Below is a small trained network, with its code and all its weights. Each question gives an input and a target symbol and asks what happens when units are switched off, that is, made to give their printed mean instead of their output.

import numpy as np


def w(rows, s, z=0):
    codes = np.array(rows[::2]) - 128.0
    scale = np.full(codes.shape[1], s)
    scale[-1] = z or s
    return codes * scale


def norm(h):
    return h / np.sqrt((h * h).mean(-1, keepdims=True) + 1e-5)


def f(y):
    return np.maximum(y, 0)


def softmax(a):
    e = np.exp(a - a.max(-1, keepdims=True))
    return e / e.sum(-1, keepdims=True)


def log_softmax(a):
    a = a - a.max(-1, keepdims=True)
    return a - np.log(np.exp(a).sum(-1, keepdims=True))


def net(x, mask):
    ids = ['αβγεζηλμξπστφω'.index(c) for c in x.split()]
    T = len(ids)
    res = E[ids] + P[:T]
    u = 0
    for l in range(2):
        r = norm(res)
        for j in range(3):
            rows = slice(2 * j, 2 * j + 2)
            q, k, v = (r @ M[l][rows].T for M in (Q, K, V))
            z = softmax(np.where(np.tri(T) > 0, q @ k.T / 2**0.5, -1e9)) @ v
            o = O[l][rows]
            res = res + np.where(mask[u + j], z, o[:, -1]) @ o[:, :-1]
        u += 3
        y = f(norm(res) @ A[l][:, :-1].T + A[l][:, -1])
        res = res + np.where(mask[u : u + 4], y, B[l][:, -1]) @ B[l][:, :-1]
        u += 4
    return log_softmax(norm(res)[-1] @ U[:, :-1].T + U[:, -1])


Q, K, V, O, A, B = {}, {}, {}, {}, {}, {}
E = w([
[154,123,96,158,128,102,129,106],'α',
[176,77,147,143,158,130,108,171],'β',
[108,170,163,156,110,178,145,117],'γ',
[121,130,223,136,165,91,85,126],'ε',
[71,65,105,203,159,99,161,151],'ζ',
[98,62,103,170,166,159,124,184],'η',
[90,91,135,170,147,151,154,139],'λ',
[109,161,138,81,49,130,128,125],'μ',
[197,69,162,153,180,175,254,86],'ξ',
[115,166,163,156,106,163,142,116],'π',
[170,113,84,144,109,101,128,111],'σ',
[107,62,132,115,149,118,56,71],'τ',
[164,157,102,173,173,147,108,72],'φ',
[167,130,84,149,126,115,115,107],'ω',
],0.008)
P = w([
[163,130,154,253,23,149,119,119],'0',
[156,118,122,199,54,127,118,117],'1',
[156,105,109,161,89,133,127,126],'2',
[144,104,104,128,120,134,130,128],'3',
[136,104,101,99,147,138,136,129],'4',
[134,95,97,90,163,140,147,128],'5',
],0.0047)
Q[0] = w([
[129,35,100,154,188,128,140,167],'L0H1',
[85,129,175,161,148,148,147,203],'L0H1',
[169,105,7,110,127,119,140,52],'L0H2',
[111,207,151,101,121,106,120,160],'L0H2',
[93,100,166,94,128,132,111,167],'L0H3',
[120,1,139,158,138,158,123,159],'L0H3',
],0.0099)
K[0] = w([
[131,127,123,124,254,159,108,88],'L0H1',
[150,101,149,230,152,128,107,71],'L0H1',
[104,128,112,28,170,129,157,155],'L0H2',
[134,175,151,158,52,132,126,121],'L0H2',
[59,123,161,94,115,134,93,141],'L0H3',
[107,106,149,115,212,109,60,66],'L0H3',
],0.0081)
V[0] = w([
[108,208,190,152,159,234,71,151],'L0H1',
[74,88,145,33,127,69,156,201],'L0H1',
[59,153,109,74,50,124,138,128],'L0H2',
[97,58,83,140,118,94,4,98],'L0H2',
[110,87,39,117,118,143,129,129],'L0H3',
[129,140,115,204,138,122,195,195],'L0H3',
],0.0041)
O[0] = w([
[156,72,80,75,45,58,124,142,82],'L0H1',
[164,165,153,253,51,107,130,125,3],'L0H1',
[171,95,119,143,231,78,122,90,56],'L0H2',
[102,44,199,130,136,196,129,30,184],'L0H2',
[150,133,89,168,126,188,110,108,144],'L0H3',
[119,250,84,135,82,142,130,187,186],'L0H3',
],0.0043,0.0028)
A[0] = w([
[152,108,97,40,133,75,154,66,73],'L0N1',
[174,132,103,254,174,29,64,130,3],'L0N2',
[71,144,205,115,156,86,54,141,122],'L0N3',
[72,202,172,122,84,173,162,122,121],'L0N4',
],0.0056,0.0025)
B[0] = w([
[154,146,54,192,218,85,94,110,185],'L0N1',
[39,173,186,255,66,55,173,123,148],'L0N2',
[103,238,185,170,187,213,142,187,160],'L0N3',
[87,122,124,74,41,122,113,69,251],'L0N4',
],0.0056,0.0026)
Q[1] = w([
[29,157,115,151,178,88,145,143],'L1H1',
[189,129,46,164,202,213,180,131],'L1H1',
[156,148,255,105,125,28,102,172],'L1H2',
[158,32,155,182,142,253,185,176],'L1H2',
[174,142,78,67,177,69,82,5],'L1H3',
[170,241,80,147,16,87,48,78],'L1H3',
],0.0075)
K[1] = w([
[79,165,105,166,130,116,86,105],'L1H1',
[137,102,128,128,246,124,145,141],'L1H1',
[195,119,137,185,76,132,114,114],'L1H2',
[144,71,139,114,169,170,209,150],'L1H2',
[122,88,63,142,103,113,71,119],'L1H3',
[124,131,118,157,16,121,99,170],'L1H3',
],0.011)
V[1] = w([
[121,199,185,113,128,176,92,163],'L1H1',
[80,180,105,108,139,123,157,71],'L1H1',
[76,109,156,150,162,167,77,180],'L1H2',
[69,86,123,145,59,94,199,137],'L1H2',
[170,157,151,176,117,149,221,133],'L1H3',
[191,82,100,110,102,112,253,118],'L1H3',
],0.0052)
O[1] = w([
[195,28,140,115,80,21,165,130,100],'L1H1',
[168,132,199,135,102,217,110,198,105],'L1H1',
[222,184,167,133,61,60,74,131,119],'L1H2',
[145,194,196,100,254,174,95,90,251],'L1H2',
[185,116,128,89,219,122,248,126,189],'L1H3',
[215,79,121,118,102,231,213,119,188],'L1H3',
],0.004,0.0026)
A[1] = w([
[78,115,254,77,198,23,157,194,66],'L1N1',
[70,167,132,121,175,171,129,117,134],'L1N2',
[124,102,142,18,168,136,83,198,97],'L1N3',
[142,145,58,144,106,132,128,51,4],'L1N4',
],0.0062,0.0039)
B[1] = w([
[157,222,254,99,169,203,58,227,176],'L1N1',
[156,112,122,99,70,62,138,109,252],'L1N2',
[62,133,179,106,149,54,206,109,155],'L1N3',
[67,116,212,82,168,89,161,220,178],'L1N4',
],0.007,0.0033)
U = w([
[103,170,149,69,21,177,126,70,208],'α',
[21,89,144,45,153,20,190,147,12],'β',
[119,158,50,122,202,73,90,94,179],'γ',
[231,65,127,134,72,42,108,168,215],'ε',
[211,169,138,124,162,120,100,66,35],'ζ',
[153,187,239,114,186,142,80,205,183],'η',
[179,167,112,109,148,118,99,100,49],'λ',
[75,175,152,253,111,74,192,91,128],'μ',
[128,217,44,122,100,111,149,200,91],'ξ',
[126,146,89,121,158,135,106,115,65],'π',
[178,80,146,127,168,222,229,131,166],'σ',
[100,3,200,161,177,154,60,49,64],'τ',
[95,123,61,188,103,189,49,203,253],'φ',
[62,82,102,114,124,180,118,187,52],'ω',
],0.0064,0.0017)

Each question gives the input, a string of symbols that net reads in full, and the target symbol t.
The units are the heads (2 rows each of Q, K, V and O) and the neurons (one row each of A and B). Each row of codes is followed by its name. A weight is (code - 128) times the scale printed after its matrix; where a second scale follows, it is the last column's (O, A, B and U).
mask holds one flag per unit, layer by layer, with each layer's heads first. A switched-off unit (its flag False) gives its mean, the last column of its rows in O or B, instead of its output. The means were averaged over made-up inputs and are rounded, as every weight is.
A unit's drop is (log p(t) with every unit on - log p(t) with that unit switched off) / (log p(t) with every unit on - log p(t) with every unit switched off).
The circuit of an input: a set's keep is (log p(t) with only the set's units on - log p(t) with every unit switched off) / (log p(t) with every unit on - log p(t) with every unit switched off). Starting from the 12 units with the biggest drops (on a tie, the unit counted first), units are removed one at a time, each time the one whose removal leaves the highest keep (on an exact tie, the one counted first), for as long as the keep stays at least 0.8.
units of the circuit, in order: the units of the circuit, biggest drop first
k most important neurons: the k neurons with the biggest drops, biggest first
k most important neurons of layer l: the k neurons of layer l with the biggest drops, biggest first
drop when u is switched off: that unit's drop, to one decimal
input β ξ π μ β ω, target β: units of the circuit, in order : (L1N4, L1H1)
input ξ ξ ξ μ σ, target μ: units of the circuit, in order : (L0H1, L0N2)
input γ λ ε β σ, target β: 3 most important neurons of layer 1 : (L1N4, L1N2, L1N1)
input τ ε α σ σ, target σ: units of the circuit, in order : (L0H1, L0H2, L1H2)
input π ξ γ ζ, target σ: units of the circuit, in order : (L1H3)
input ε ξ φ, target ξ: units of the circuit, in order : (L0H2, L1H2)
input α ω λ ξ β φ, target β: units of the circuit, in order : (L1N4, L1H2)
input ζ μ ζ η σ, target η: 2 most important neurons : (L1N4, L1N2)
input β μ μ σ, target μ: units of the circuit, in order : (L0N2, L0H1)
input ε μ μ ε α, target ε: units of the circuit, in order : (L1H2, L1H1)
input ω ω σ μ σ φ, target σ: units of the circuit, in order : (L1H2, L1H1, L0H1)
input μ τ φ β η ω, target η: units of the circuit, in order : (L1N4, L1H2, L1N2)
input ξ β β μ α, target μ: units of the circuit, in order : (L0H1, L0N2)
input φ μ λ, target β: units of the circuit, in order : (L0H1, L1N3)
input ξ λ β α, target β: units of the circuit, in order : (L1N4)
input μ ω ζ, target μ: 2 most important neurons : (L1N2, L1N1)
input β π λ, target α: 2 most important neurons : (L0N4, L1N4)
input γ ε μ τ η μ, target β: 4 most important neurons : (L1N4, L0N1, L0N3, L0N4)
input ε ζ ω ε σ, target ε: 2 most important neurons : (L0N3, L1N4)
input ζ ξ η μ ξ σ, target ξ: most important neuron of layer 1 : (L1N1)
input φ α η η ω, target η: 2 most important neurons of layer 1 : (L1N4, L1N2)
input ω ξ σ τ σ, target τ: drop when L0H1 is switched off : 0.1
input β η μ α β, target ε: drop when L1H1 is switched off : 0.2
input μ λ ε φ, target ε: drop when L1N1 is switched off : 0.1
